[[223, 443, -139, 748, 295, 245], [142, 811, -695, 780, -39, 480], [202, 711, -630, 581, -129, 212]] yields -39
[[6559, 8353, 7588, 5413], [8811, 5635, 4192, 8428], [2023, 1967, 6745, 7336]] yields 4192
[[19, 68, 16, 83], [8, 80, 15, 35], [20, 43, 56, 83]] yields 15
[[-26, -28, -14, -4], [-6, -24, -25, -12], [-39, -34, -32, 32]] yields -25
[[9139, 4991, 6903, 2335], [8533, 1748, 7265, 6353], [2508, 2250, 7584, 2816]] yields 7265
[[62, 60, 70, 70], [4, 11, 18, 82], [60, 63, 71, 69]] yields 18
---
[[-0.254 -1.049 -1.584  0.966  0.934]
 [-1.068 -1.147 -1.993  1.980 -2.030]] >> 0.934

[[ -50.424 -214.248   71.901  117.807   -2.118 -102.538 -184.408]
 [ 103.335 -107.986 -149.321   34.418 -167.387   29.469 -151.629]] >> 71.901

[  4.380  11.505   5.910  -2.486  -4.176 -16.009] >> 4.380

[[ -2.96  -4.43   1.25   4.89  -0.59  -8.28  -2.97]
 [ 18.82  -2.92 -17.56  -0.68 -20.94  10.27  -4.73]
 [-15.64 -15.17 -15.89  15.31 -19.67  19.49   2.37]] >> 15.31

[ -54.16 -176.42  193.15 -165.52   60.15 -143.70] >> -54.16

[-0.16  0.04  0.12  0.16 -0.07] >> 0.04

[[-16.061  -9.767   9.064 -12.001]
 [  8.376  15.516 -13.416   8.869]] >> 8.869
---
[51.4, 7.8, 5.6, -0.9, 9.9, 9.2] value 51.4, -0.9
[-24.2, 46.9, -26.5, 52.5] value 52.5, -26.5
[9.7, 18.6, 64.0, 33.2] value 64.0, 9.7
[[10.1, 33.6, -10.2, -1.5, -52.2, -2.3], [-10.7, 46.0, 16.4, -31.3, -51.2, 13.2]] value 46.0, -52.2
[[-16.6, 19.7, -28.2, 9.1, 14.4], [35.7, -60.0, 25.0, -13.5, -15.3]] value 35.7, -60.0
[-17.5, 0.5, -1.5, 61.9, -42.6] value 61.9, -42.6
[16.9, 0.8, 38.6, -59.1, -57.6, 22.2, 10.9] value 38.6, -59.1
---
[[-13 -16 -17  -7 -13]
 [ -4 -16 -11  -4  -4]
 [ 29 -24 -43  31  22]]
-11, 31

[ 19  38  27 -12  35  -4 -28]
-12, 38

[8837 5844 5219 2224 5167]
5219, 8837

[25 24 83 39 65]
83, 83

[ 6 89 30 85 71]
30, 89

[931 353 445 136 774 564 725]
136, 931

[5969 8840 5712 9959 3228]
5712, 9959

[415 199 598 617 119 909 894]
617, 909
---
array([[10,  5, 58, 62, 79],
       [27, 18, 41, 36, 37],
       [46,  4, 16, 38, 20]]) value 58

array([[5, 7, 3, 7, 8, 6],
       [4, 7, 8, 3, 9, 3],
       [4, 5, 5, 1, 6, 7]]) value 7

array([[ 11, -13, -23,  -4,  -8, -18,   2],
       [ -2, -10,   3, -16, -24,  -3,  -4],
       [  4,  14, -28,  -1,  30, -13,  -1]]) value -8

array([[ 341,  217, -103,  603, -247,  223,  531],
       [ 341, -608, -101,  244,  -88,  521,  393],
       [ 371,  236, -106,  609, -247,  236,  546]]) value -247

array([[222, 100, 214, 158],
       [171, 120, 174,  63],
       [174,  72, 172,  32]]) value 100

array([[276, 759, 279, 761, 278, 279, 279],
       [864, 166, 870, 166, 867, 871, 871],
       [499, 554, 493, 553, 496, 493, 493]]) value 278

array([[ 171, -345, -391,  546,    7, -445],
       [-273, -182, -231,  753,  747, -515],
       [-408,   20, -316,  -74,  222,  443]]) value 546
---
[[1559, 2509, 2070, 6894],
 [9007, 7267, 5583, 3193],
 [7253, 7202, 5864, 2712]] ==> 7253

[[51, 62, 39, 48, 79, 79, 67],
 [43, 42, 35, 39, 46, 48, 43],
 [75, 67, 21, 58, 52, 23, 81]] ==> 75

[[6496, 7260, 5630, 5759, 6544, 9183],
 [6359, 6818, 7668, 7078, 6662, 5889],
 [5258, 5717, 2807, 6223, 6201, 6243]] ==> 5258

[[780, 327, 302, 397],
 [38, 383, 433, 412],
 [534, 753, 613, 924]] ==> 534

[[847, 417, 439, 138, 233],
 [885, 328, 912, 701, 655],
 [238, 379, 653, 659, 696]] ==> 238

[[6, 2, 6, 6, 5, 5, 5],
 [7, 6, 5, 3, 5, 9, 5],
 [6, 7, 7, 8, 3, 4, 5]] ==> 6

[[3615, 9956, 1755, 2391, 3065, 2767, 2831],
 [2479, 9956, 4363, 3801, 3047, 3323, 3238],
 [2359, 9956, 4680, 4010, 3050, 3366, 3297]] ==> 2359
